Here is a tiny trained network, its code and every weight. The questions are about switching its units off for an input and a target symbol, where a switched-off unit gives its printed mean instead of its output.

import numpy as np


def w(rows, s, z=0):
    codes = np.array(rows[::2]) - 128.0
    scale = np.full(codes.shape[1], s)
    scale[-1] = z or s
    return codes * scale


def norm(h):
    return h / np.sqrt((h * h).mean(-1, keepdims=True) + 1e-5)


def f(y):
    return np.maximum(y, 0)


def softmax(a):
    e = np.exp(a - a.max(-1, keepdims=True))
    return e / e.sum(-1, keepdims=True)


def log_softmax(a):
    a = a - a.max(-1, keepdims=True)
    return a - np.log(np.exp(a).sum(-1, keepdims=True))


def net(x, mask):
    ids = ['ΘΦΨδεη'.index(c) for c in x.split()]
    T = len(ids)
    res = E[ids] + P[:T]
    u = 0
    for l in range(2):
        r = norm(res)
        for j in range(2):
            rows = slice(4 * j, 4 * j + 4)
            q, k, v = (r @ M[l][rows].T for M in (Q, K, V))
            z = softmax(np.where(np.tri(T) > 0, q @ k.T / 4**0.5, -1e9)) @ v
            o = O[l][rows]
            res = res + np.where(mask[u + j], z, o[:, -1]) @ o[:, :-1]
        u += 2
        y = f(norm(res) @ A[l][:, :-1].T + A[l][:, -1])
        res = res + np.where(mask[u : u + 16], y, B[l][:, -1]) @ B[l][:, :-1]
        u += 16
    return log_softmax(norm(res)[-1] @ U[:, :-1].T + U[:, -1])


Q, K, V, O, A, B = {}, {}, {}, {}, {}, {}
E = w([
[197,36,37,141],'Θ',
[164,124,110,233],'Φ',
[177,40,102,140],'Ψ',
[220,195,245,188],'δ',
[87,109,131,237],'ε',
[163,5,7,153],'η',
],0.013)
P = w([
[117,93,159,255],'0',
[69,121,117,142],'1',
[110,50,217,131],'2',
[182,146,191,215],'3',
[154,191,131,40],'4',
[119,33,248,109],'5',
[122,174,248,174],'6',
[93,176,113,98],'7',
[93,13,253,129],'8',
[194,135,156,193],'9',
[90,178,119,91],'10',
[66,6,255,155],'11',
[166,166,183,195],'12',
[84,175,124,90],'13',
],0.0065)
Q[0] = w([
[103,26,95,210],'L0H1',
[92,72,133,157],'L0H1',
[25,178,154,2],'L0H1',
[80,32,63,222],'L0H1',
[110,165,140,36],'L0H2',
[168,139,114,78],'L0H2',
[191,97,204,70],'L0H2',
[100,159,123,100],'L0H2',
],0.006)
K[0] = w([
[80,42,122,155],'L0H1',
[253,130,143,217],'L0H1',
[206,245,1,126],'L0H1',
[77,71,98,74],'L0H1',
[36,4,115,158],'L0H2',
[200,239,79,38],'L0H2',
[75,82,91,87],'L0H2',
[132,93,90,158],'L0H2',
],0.0071)
V[0] = w([
[146,2,113,126],'L0H1',
[93,79,184,137],'L0H1',
[182,152,143,86],'L0H1',
[194,152,91,133],'L0H1',
[3,169,192,91],'L0H2',
[147,68,131,124],'L0H2',
[149,149,106,112],'L0H2',
[91,178,210,126],'L0H2',
],0.0088)
O[0] = w([
[192,238,115,72,254],'L0H1',
[157,104,186,32,172],'L0H1',
[29,108,94,189,79],'L0H1',
[116,49,157,253,128],'L0H1',
[52,188,187,137,22],'L0H2',
[51,98,30,153,167],'L0H2',
[160,137,169,101,106],'L0H2',
[186,90,78,116,88],'L0H2',
],0.0043,0.0086)
A[0] = w([
[127,145,83,150,99],'L0N1',
[201,99,166,140,120],'L0N2',
[154,169,118,123,164],'L0N3',
[170,49,122,35,250],'L0N4',
[1,167,151,207,84],'L0N5',
[177,13,73,118,135],'L0N6',
[138,75,108,58,111],'L0N7',
[122,163,41,119,38],'L0N8',
[123,74,111,128,35],'L0N9',
[55,125,124,143,112],'L0N10',
[108,58,224,97,167],'L0N11',
[100,181,169,117,181],'L0N12',
[142,108,50,156,161],'L0N13',
[62,73,100,154,139],'L0N14',
[155,134,71,137,87],'L0N15',
[105,124,81,35,101],'L0N16',
],0.0096,0.0016)
B[0] = w([
[125,153,168,100,151],'L0N1',
[84,129,113,130,212],'L0N2',
[216,141,119,90,153],'L0N3',
[114,163,128,210,218],'L0N4',
[110,120,138,103,160],'L0N5',
[147,158,78,153,254],'L0N6',
[131,158,225,125,177],'L0N7',
[189,101,179,152,155],'L0N8',
[113,114,120,110,153],'L0N9',
[147,103,131,91,135],'L0N10',
[130,89,122,127,157],'L0N11',
[90,65,55,138,142],'L0N12',
[153,133,195,132,201],'L0N13',
[199,135,176,150,145],'L0N14',
[156,125,142,109,176],'L0N15',
[111,118,254,71,150],'L0N16',
],0.0072,0.009)
Q[1] = w([
[91,132,87,112],'L1H1',
[166,139,149,86],'L1H1',
[86,201,86,131],'L1H1',
[203,90,150,130],'L1H1',
[157,95,141,144],'L1H2',
[82,60,120,135],'L1H2',
[154,110,224,145],'L1H2',
[12,129,98,115],'L1H2',
],0.011)
K[1] = w([
[173,209,92,186],'L1H1',
[59,192,131,254],'L1H1',
[60,109,133,108],'L1H1',
[135,69,181,87],'L1H1',
[70,119,144,85],'L1H2',
[72,119,94,38],'L1H2',
[151,100,130,79],'L1H2',
[116,221,118,16],'L1H2',
],0.0081)
V[1] = w([
[50,99,152,184],'L1H1',
[128,126,90,161],'L1H1',
[97,152,211,155],'L1H1',
[106,155,170,39],'L1H1',
[226,87,94,25],'L1H2',
[159,143,141,66],'L1H2',
[150,89,117,147],'L1H2',
[62,98,156,1],'L1H2',
],0.0092)
O[1] = w([
[135,138,21,4,121],'L1H1',
[49,133,58,72,138],'L1H1',
[152,177,164,113,145],'L1H1',
[81,116,131,253,67],'L1H1',
[200,89,75,108,118],'L1H2',
[171,134,111,42,104],'L1H2',
[238,72,182,54,160],'L1H2',
[182,35,240,100,9],'L1H2',
],0.0048,0.015)
A[1] = w([
[132,59,85,77,158],'L1N1',
[248,77,118,132,246],'L1N2',
[142,248,204,189,139],'L1N3',
[58,160,72,87,243],'L1N4',
[147,151,211,86,73],'L1N5',
[144,103,4,103,184],'L1N6',
[128,123,187,75,59],'L1N7',
[156,64,35,172,147],'L1N8',
[187,240,172,140,30],'L1N9',
[124,200,98,168,25],'L1N10',
[190,143,84,158,243],'L1N11',
[169,133,171,113,255],'L1N12',
[255,144,132,208,210],'L1N13',
[220,217,207,30,135],'L1N14',
[196,166,160,143,162],'L1N15',
[157,138,47,124,152],'L1N16',
],0.0075,0.0017)
B[1] = w([
[185,219,199,145,129],'L1N1',
[85,127,172,122,199],'L1N2',
[161,89,174,97,207],'L1N3',
[76,62,150,62,140],'L1N4',
[86,84,3,150,138],'L1N5',
[135,92,134,89,170],'L1N6',
[68,138,114,170,130],'L1N7',
[83,146,156,98,167],'L1N8',
[149,117,64,130,208],'L1N9',
[194,88,92,132,175],'L1N10',
[97,115,177,100,212],'L1N11',
[111,133,109,174,159],'L1N12',
[54,185,171,117,252],'L1N13',
[145,105,74,78,194],'L1N14',
[76,130,123,153,192],'L1N15',
[142,86,178,133,180],'L1N16',
],0.0065,0.012)
U = w([
[210,83,94,158,104],'Θ',
[89,143,73,144,134],'Φ',
[149,105,22,85,180],'Ψ',
[200,74,154,176,250],'δ',
[155,117,160,8,9],'ε',
[210,104,82,146,131],'η',
],0.011,0.0023)

Each question gives the input, a string of symbols that net reads in full, and the target symbol t.
The units are the heads (4 rows each of Q, K, V and O) and the neurons (one row each of A and B). Each row of codes is followed by its name. A weight is (code - 128) times the scale printed after its matrix; where a second scale follows, it is the last column's (O, A, B and U).
mask holds one flag per unit, layer by layer, with each layer's heads first. A switched-off unit (its flag False) gives its mean, the last column of its rows in O or B, instead of its output. The means were averaged over made-up inputs and are rounded, as every weight is.
A unit's drop is (log p(t) with every unit on - log p(t) with that unit switched off) / (log p(t) with every unit on - log p(t) with every unit switched off).
The circuit of an input: a set's keep is (log p(t) with only the set's units on - log p(t) with every unit switched off) / (log p(t) with every unit on - log p(t) with every unit switched off). Starting from the 12 units with the biggest drops (on a tie, the unit counted first), units are removed one at a time, each time the one whose removal leaves the highest keep (on an exact tie, the one counted first), for as long as the keep stays at least 0.8.
units of the circuit, in order: the units of the circuit, biggest drop first
k most important neurons: the k neurons with the biggest drops, biggest first
top k neurons in layer l: the k neurons of layer l with the biggest drops, biggest first
heads that matter: for each layer, one digit per head in row order, 1 if its drop is at least 0.15 and else 0, layers parted by /
drop when u is switched off: that unit's drop, to one decimal
input δ ε ε δ ε η η δ Ψ, target Φ: top neuron in layer 1 => [L1N13]
input Θ ε Θ Θ Θ ε Θ ε Ψ η ε Φ Φ ε, target Ψ: heads that matter => 00 / 00
input η ε δ ε ε ε Φ η η ε Φ η, target δ: units of the circuit, in order => [L1N14 L0N14]
input Ψ δ η δ Ψ δ Φ ε Φ, target Φ: units of the circuit, in order => [L0N7 L0N2]
input ε ε δ ε Φ δ Ψ, target δ: units of the circuit, in order => [L0N4 L0H1]
input ε Θ δ ε ε Φ η Θ Θ, target δ: units of the circuit, in order => [L0N4 L1N14]
input Θ Θ Θ Φ η Θ Φ Ψ Φ Ψ ε η, target Φ: top 2 neurons in layer 0 => [L0N4 L0N6]
input η ε δ Φ η ε δ ε ε Φ, target ε: units of the circuit, in order => [L0N4 L0H1 L0N6]
input δ Φ δ, target Φ: heads that matter => 10 / 10
input ε δ ε Θ Ψ δ ε, target δ: 2 most important neurons => [L1N13 L0N6]
input Φ Φ η Θ η Θ ε δ Θ η ε, target ε: 2 most important neurons => [L1N4 L0N7]
input Θ Φ η, target ε: heads that matter => 00 / 11
input Φ η Ψ Ψ, target Ψ: heads that matter => 10 / 11
input η ε Θ δ ε ε η η δ ε δ, target Ψ: heads that matter => 00 / 00
input Θ ε Φ, target ε: units of the circuit, in order => [L0N4]
input η η η Θ η Θ Θ ε η ε Φ Φ ε ε, target Ψ: top 2 neurons in layer 1 => [L1N13 L1N2]
input ε Ψ δ ε ε η η δ Ψ Φ Φ η, target δ: heads that matter => 00 / 10
input Φ η Φ ε Θ Θ η δ Ψ Θ Φ δ, target Φ: 2 most important neurons => [L1N5 L0N4]
input Ψ η η η δ ε η ε ε η ε, target ε: top 3 neurons in layer 0 => [L0N7 L0N12 L0N16]
input ε ε η η Θ δ ε, target δ: 2 most important neurons => [L0N6 L1N13]
input δ ε ε Θ Φ η Ψ Θ, target ε: top neuron in layer 0 => [L0N16]
input η ε η ε ε Ψ ε Θ η Φ ε Θ, target Φ: 2 most important neurons => [L0N4 L1N13]
input Ψ Φ ε Ψ Φ δ ε η, target ε: drop when L1N14 is switched off => 0.1
input δ δ ε Θ, target ε: drop when L1N8 is switched off => 0.1
input ε δ Θ ε ε Θ Φ Θ Φ, target Φ: drop when L0N13 is switched off => 0.2
